Small tables with named rows and columns. After each table, cells are looked up by row and column.

lisita.tsv
	lelipur	vuv	razad	tisol	sen	fopa
sifutiz	128	102	114	74	110	93
kiz	75	99	194	129	118	159
bok	114	100	137	107	107	119
rab	88	108	122	137	106	128
fidebiz	73	125	63	20	138	53
korup	65	123	87	36	138	72
zegun	75	118	91	105	117	103
vovugan	75	117	95	106	116	105
bemiri	62	120	97	83	127	97
nul	111	92	180	154	99	159
nemib	69	112	130	119	118	127
bitudo	122	113	60	39	117	55

nul, vuv: 92
vovugan, vuv: 117
sifutiz, sen: 110
korup, tisol: 36
bitudo, lelipur: 122
rab, vuv: 108
vovugan, lelipur: 75
rab, razad: 122
nemib, razad: 130
bitudo, fopa: 55
bitudo, razad: 60
kiz, razad: 194
korup, sen: 138
korup, vuv: 123
fidebiz, lelipur: 73

migo.tsv
	raponi	zet	visokan	vavol	bidumim
fariri	0.357	0.673	0.608	0.883	0.069
mene	0.891	0.081	0.385	0.875	0.872
mudasas	0.080	0.890	0.574	0.119	0.076
genurod	0.083	0.883	0.557	0.106	0.080
koza	0.855	0.080	0.389	0.779	0.895
mil	0.875	0.075	0.531	0.876	0.086

What is the raponi of koza in migo?
0.855
What is the zet of genurod in migo?
0.883
What is the visokan of mene in migo?
0.385
What is the visokan of genurod in migo?
0.557
What is the bidumim of fariri in migo?
0.069
What is the zet of mudasas in migo?
0.890
What is the vavol of mil in migo?
0.876
What is the zet of koza in migo?
0.080
What is the visokan of koza in migo?
0.389
What is the bidumim of mene in migo?
0.872
What is the raponi of mudasas in migo?
0.080
What is the zet of mene in migo?
0.081
What is the zet of fariri in migo?
0.673
What is the bidumim of koza in migo?
0.895
What is the raponi of mil in migo?
0.875
What is the raponi of fariri in migo?
0.357
Row with the largest zet: mudasas

ninenu =
|  | tid | zir | bulal | sitope | gatugi | gosud | taniva | bifek | zirofod | mok |
|---|---|---|---|---|---|---|---|---|---|---|
| zilo | 0.40 | 0.40 | 0.64 | 0.54 | -0.39 | -0.40 | 0.08 | -0.36 | 0.26 | 0.75 |
| kap | 0.49 | 0.47 | 0.05 | 0.23 | 0.09 | -0.16 | 0.35 | 0.09 | 0.07 | 0.16 |
| fodibu | 0.02 | -0.01 | 0.17 | 0.06 | 0.21 | 0.39 | 0.19 | 0.38 | 0.20 | 0.09 |
| gekom | -0.19 | 0.62 | -0.23 | 0.17 | -0.27 | 0.65 | 0.25 | -0.04 | 0.29 | 0.54 |
| ses | 0.27 | 0.48 | 0.13 | 0.11 | -0.35 | 0.43 | 0.22 | -0.59 | 0.13 | 0.16 |

zilo, taniva: 0.08
gekom, sitope: 0.17
ses, tid: 0.27
ses, zir: 0.48
kap, gosud: -0.16
kap, bulal: 0.05
fodibu, bifek: 0.38
fodibu, tid: 0.02
zilo, zir: 0.40

viko =
cols = bom, vevetik, patodos, mifa
risosil: [96, 67, 95, 22]
zinon: [55, 52, 23, 98]
bikeke: [98, 65, 30, 21]

What is the bom of zinon in viko? 55
What is the patodos of risosil in viko? 95
What is the bom of risosil in viko? 96
What is the vevetik of zinon in viko? 52
What is the mifa of risosil in viko? 22
What is the patodos of zinon in viko? 23
What is the bom of bikeke in viko? 98
What is the vevetik of bikeke in viko? 65
Which row has the largest bom? bikeke

zunobik:
	nop	lunipe	bavi	vadot	gosonag
gop	862	-580	-597	855	-463
buzevi	-619	880	873	-591	561
pak	852	-562	-603	868	-610
diba	860	-563	-551	857	-589
tibizo	854	-586	-573	860	-466
nol	-608	859	879	-596	757
sisutum	855	-612	-600	876	-513
boka	-614	873	841	-594	-593
nedu	870	-607	-565	880	870
lof	-581	867	852	-576	687
pibo	-609	886	883	-593	668

vadot of pak = 868
bavi of boka = 841
lunipe of diba = -563
gosonag of pibo = 668
vadot of nedu = 880
lunipe of lof = 867
gosonag of buzevi = 561
lunipe of pibo = 886
nop of nedu = 870
gosonag of nedu = 870
lunipe of boka = 873
gosonag of nol = 757
bavi of diba = -551
lunipe of gop = -580
nop of boka = -614
vadot of sisutum = 876

